Below are the code and all the weights of a small trained network. Each question names an input and a target symbol and asks about switching units off, where a switched-off unit gives its printed mean instead of its output.

import numpy as np


def w(rows, s, z=0):
    codes = np.array(rows[::2]) - 128.0
    scale = np.full(codes.shape[1], s)
    scale[-1] = z or s
    return codes * scale


def norm(h):
    return h / np.sqrt((h * h).mean(-1, keepdims=True) + 1e-5)


def f(y):
    return y / 2 * (1 + np.tanh(0.7978845608 * (y + 0.044715 * y**3)))


def softmax(a):
    e = np.exp(a - a.max(-1, keepdims=True))
    return e / e.sum(-1, keepdims=True)


def log_softmax(a):
    a = a - a.max(-1, keepdims=True)
    return a - np.log(np.exp(a).sum(-1, keepdims=True))


def net(x, mask):
    ids = ['Φαδεηψ'.index(c) for c in x.split()]
    T = len(ids)
    res = E[ids] + P[:T]
    q, k, v = (norm(res) @ M[0].T for M in (Q, K, V))
    z = softmax(np.where(np.tri(T) > 0, q @ k.T / 4**0.5, -1e9)) @ v
    res = res + np.where(mask[0], z, O[0][:, -1]) @ O[0][:, :-1]
    y = f(norm(res) @ A[0][:, :-1].T + A[0][:, -1])
    res = res + np.where(mask[1:25], y, B[0][:, -1]) @ B[0][:, :-1]
    return log_softmax(norm(res)[-1] @ U[:, :-1].T + U[:, -1])


Q, K, V, O, A, B = {}, {}, {}, {}, {}, {}
E = w([
[112,140,182,107,143,71,144,58,111,101,84,172],'Φ',
[108,99,146,105,90,121,204,51,113,144,112,146],'α',
[122,72,77,121,152,95,148,147,141,113,82,65],'δ',
[119,131,156,79,82,87,192,70,127,72,92,164],'ε',
[72,57,100,74,113,175,67,141,100,98,76,94],'η',
[20,130,167,153,70,115,94,110,251,185,132,162],'ψ',
],0.0025)
P = w([
[48,38,44,103,140,94,56,254,149,131,156,98],'0',
[154,138,141,144,126,80,133,89,107,118,85,92],'1',
[157,135,145,164,132,84,128,91,108,117,88,113],'2',
[146,141,146,166,128,99,141,92,117,118,90,122],'3',
[135,148,148,172,129,109,145,96,121,123,95,122],'4',
[121,159,147,170,132,118,150,93,126,127,99,129],'5',
[113,163,151,166,135,127,158,95,134,128,105,139],'6',
[102,160,151,164,134,131,163,96,141,127,110,144],'7',
[99,160,150,164,140,136,163,98,149,117,115,151],'8',
[91,156,153,167,148,144,166,96,156,120,116,160],'9',
[86,151,148,167,150,152,162,98,170,109,119,178],'10',
[89,153,151,177,152,156,152,102,180,107,124,186],'11',
[88,136,150,174,156,157,153,102,186,104,126,189],'12',
[104,126,139,174,150,166,158,95,179,94,115,201],'13',
],0.0023)
Q[0] = w([
[3,97,176,175,148,86,232,28,164,49,16,193],'head 1',
[82,73,79,143,216,208,134,135,184,70,134,154],'head 1',
[177,192,134,125,111,112,131,145,98,164,172,109],'head 1',
[92,94,140,134,98,112,110,117,163,139,85,145],'head 1',
],0.0052)
K[0] = w([
[31,88,87,150,137,111,110,167,213,126,95,119],'head 1',
[98,154,115,122,82,80,71,193,177,177,253,175],'head 1',
[192,142,171,121,136,151,189,65,92,109,115,142],'head 1',
[88,90,90,126,125,89,91,165,140,107,86,104],'head 1',
],0.0046)
V[0] = w([
[140,149,110,168,165,65,211,132,167,132,165,116],'head 1',
[76,168,222,151,1,117,146,8,187,196,131,213],'head 1',
[124,70,70,169,126,177,117,182,141,208,159,33],'head 1',
[119,167,234,216,135,86,58,81,184,205,79,86],'head 1',
],0.0038)
O[0] = w([
[196,175,47,155,127,36,205,204,178,201,42,143,70],'head 1',
[46,3,187,43,48,76,43,216,133,183,107,221,71],'head 1',
[110,148,7,142,140,110,100,113,92,113,228,143,255],'head 1',
[108,41,108,8,137,116,88,98,232,138,143,203,111],'head 1',
],0.0035,0.003)
A[0] = w([
[182,163,99,184,184,202,113,85,89,92,180,76,54],'neuron 1',
[168,119,63,115,91,89,65,173,142,178,106,116,20],'neuron 2',
[134,175,149,144,167,96,66,213,94,119,82,90,125],'neuron 3',
[136,142,76,108,123,137,82,123,126,110,204,153,59],'neuron 4',
[225,186,89,177,172,133,174,182,120,155,139,77,61],'neuron 5',
[102,149,99,160,169,65,127,155,160,126,131,85,137],'neuron 6',
[255,182,183,137,100,212,170,201,97,136,84,66,5],'neuron 7',
[144,120,204,138,130,183,155,118,187,117,38,88,153],'neuron 8',
[151,147,167,132,164,76,59,192,105,211,106,103,75],'neuron 9',
[76,177,141,144,106,155,109,104,181,157,158,133,92],'neuron 10',
[129,130,187,150,112,148,145,155,89,149,53,125,72],'neuron 11',
[121,115,167,131,164,146,133,164,125,218,126,75,57],'neuron 12',
[140,129,103,83,120,47,114,138,96,164,155,161,135],'neuron 13',
[198,95,51,70,145,98,148,188,78,198,86,108,12],'neuron 14',
[146,129,160,147,146,118,136,172,60,218,179,76,154],'neuron 15',
[117,114,109,144,157,139,137,82,62,76,143,115,140],'neuron 16',
[83,102,161,86,84,115,98,165,129,169,97,161,93],'neuron 17',
[127,138,122,146,107,87,179,94,99,105,117,99,137],'neuron 18',
[104,103,112,80,137,132,113,59,204,116,129,128,69],'neuron 19',
[166,118,158,89,153,166,129,100,189,123,105,117,25],'neuron 20',
[114,119,87,60,138,112,89,95,178,128,204,158,19],'neuron 21',
[156,104,203,85,119,165,78,139,133,183,137,106,72],'neuron 22',
[159,129,171,146,83,105,96,161,75,112,214,153,194],'neuron 23',
[184,122,89,87,134,78,137,190,157,219,99,159,84],'neuron 24',
],0.0053,0.0023)
B[0] = w([
[121,152,91,121,152,207,123,74,113,83,178,186,254],'neuron 1',
[128,168,135,96,132,131,154,81,167,141,89,90,115],'neuron 2',
[117,59,201,60,153,156,124,95,146,80,88,117,118],'neuron 3',
[196,138,149,124,119,110,159,155,116,190,116,141,142],'neuron 4',
[206,124,130,143,168,32,203,157,203,178,50,145,183],'neuron 5',
[94,100,210,72,80,145,118,87,108,128,93,148,145],'neuron 6',
[3,154,61,157,12,119,110,104,124,84,192,127,140],'neuron 7',
[188,91,126,56,145,120,84,155,106,209,128,112,140],'neuron 8',
[148,116,116,110,179,192,134,61,155,115,97,112,109],'neuron 9',
[177,70,123,97,144,105,147,161,98,108,94,95,158],'neuron 10',
[195,113,132,99,220,165,129,122,140,132,136,197,117],'neuron 11',
[213,120,97,124,202,164,143,154,87,143,187,215,106],'neuron 12',
[148,81,137,131,97,143,127,174,159,165,117,79,140],'neuron 13',
[103,162,100,170,99,183,106,169,68,97,241,205,111],'neuron 14',
[152,113,94,43,148,105,43,103,124,218,184,196,121],'neuron 15',
[137,87,125,123,112,94,123,202,156,173,116,111,216],'neuron 16',
[133,170,111,168,156,149,154,124,100,79,163,131,192],'neuron 17',
[110,81,173,101,141,153,72,188,113,130,136,114,179],'neuron 18',
[134,211,62,135,149,177,110,69,167,134,124,107,185],'neuron 19',
[69,164,65,162,84,121,88,105,162,185,153,116,115],'neuron 20',
[180,132,177,136,162,139,142,162,70,148,152,180,170],'neuron 21',
[108,147,153,67,118,160,76,85,105,146,145,135,123],'neuron 22',
[88,92,128,41,95,183,54,100,110,141,123,52,133],'neuron 23',
[157,114,118,128,160,51,172,150,141,160,65,109,124],'neuron 24',
],0.0045,0.006)
U = w([
[179,35,243,51,217,132,128,172,89,111,59,136,151],'Φ',
[195,97,101,94,73,85,105,211,77,254,207,180,236],'α',
[189,176,86,224,185,75,228,161,191,118,84,142,2],'δ',
[45,63,123,141,26,53,127,184,119,66,89,71,227],'ε',
[92,187,112,155,111,237,92,71,30,71,193,146,63],'η',
[120,139,97,59,120,128,51,50,217,212,68,53,141],'ψ',
],0.0064,0.0021)

Each question gives the input, a string of symbols that net reads in full, and the target symbol t.
The units are the heads (4 rows each of Q, K, V and O) and the neurons (one row each of A and B). Each row of codes is followed by its name. A weight is (code - 128) times the scale printed after its matrix; where a second scale follows, it is the last column's (O, A, B and U).
mask holds one flag per unit, heads first, then neurons. A switched-off unit (its flag False) gives its mean, the last column of its rows in O or B, instead of its output. The means were averaged over made-up inputs and are rounded, as every weight is.
A unit's drop is (log p(t) with every unit on - log p(t) with that unit switched off) / (log p(t) with every unit on - log p(t) with every unit switched off).
The circuit of an input: a set's keep is (log p(t) with only the set's units on - log p(t) with every unit switched off) / (log p(t) with every unit on - log p(t) with every unit switched off). Starting from the 12 units with the biggest drops (on a tie, the unit counted first), units are removed one at a time, each time the one whose removal leaves the highest keep (on an exact tie, the one counted first), for as long as the keep stays at least 0.8.
units of the circuit, in order: the units of the circuit, biggest drop first
unit that matters most: the unit with the biggest drop
k most important neurons: the k neurons with the biggest drops, biggest first
drop when u is switched off: that unit's drop, to one decimal
input δ Φ α Φ α ψ Φ α, target δ: units of the circuit, in order -> head 1; neuron 5
input α α ψ ε α ψ Φ Φ α ψ η, target ε: unit that matters most -> neuron 1
input α δ η η Φ δ δ ψ η α ε ε, target ε: units of the circuit, in order -> neuron 1; head 1; neuron 5
input α Φ η ψ ε, target ε: units of the circuit, in order -> neuron 1; head 1
input Φ α ψ α, target ψ: units of the circuit, in order -> head 1; neuron 19
input α α Φ α ε η δ Φ ε ψ η α, target ε: units of the circuit, in order -> head 1; neuron 1
input Φ ψ ψ ε ψ ε, target ψ: units of the circuit, in order -> head 1; neuron 19
input α δ δ Φ α ψ Φ δ Φ Φ, target ε: units of the circuit, in order -> head 1; neuron 1; neuron 5
input ψ α δ α α η δ δ Φ, target α: 3 most important neurons -> neuron 21; neuron 1; neuron 5
input ψ δ ε ε, target α: units of the circuit, in order -> head 1; neuron 21
input Φ δ ε α ψ, target ψ: 3 most important neurons -> neuron 8; neuron 19; neuron 1
input ε Φ η η Φ α α δ η α ε ψ, target Φ: units of the circuit, in order -> head 1; neuron 10
input η δ Φ Φ δ ε Φ δ Φ ε α ψ δ, target η: 3 most important neurons -> neuron 1; neuron 5; neuron 6
input ε α α ε δ δ Φ δ δ ψ, target Φ: units of the circuit, in order -> neuron 10
input Φ ψ η α α δ η, target ψ: 2 most important neurons -> neuron 1; neuron 8
input δ ψ α η α α Φ α ε α η, target δ: 2 most important neurons -> neuron 5; neuron 16
input α α ε Φ, target Φ: 4 most important neurons -> neuron 5; neuron 18; neuron 19; neuron 3
input ε η Φ η Φ ψ δ ε, target Φ: 2 most important neurons -> neuron 7; neuron 8
input ε ψ ε, target Φ: 2 most important neurons -> neuron 11; neuron 1
input η δ Φ α δ η α ψ ε α η δ, target η: units of the circuit, in order -> neuron 1
input ε α ψ Φ η α, target Φ: 2 most important neurons -> neuron 1; neuron 11
input Φ Φ δ α α η η δ α η δ α, target δ: 3 most important neurons -> neuron 5; neuron 23; neuron 16
input α α η η δ ψ, target ε: 4 most important neurons -> neuron 1; neuron 10; neuron 5; neuron 17
input α Φ α Φ ψ, target ε: 2 most important neurons -> neuron 1; neuron 10
input Φ Φ ε α, target α: 4 most important neurons -> neuron 8; neuron 7; neuron 19; neuron 18
input α δ δ η η ε η α Φ δ ψ δ α, target ε: 2 most important neurons -> neuron 1; neuron 5
input Φ δ ε δ δ Φ α Φ Φ α ψ Φ ε δ, target ψ: most important neuron -> neuron 8
input Φ η δ α α ψ Φ Φ α ε, target ψ: drop when head 1 is switched off -> 1.1
input Φ α η Φ η η α α η α η ε ψ, target ψ: drop when neuron 19 is switched off -> 1.0
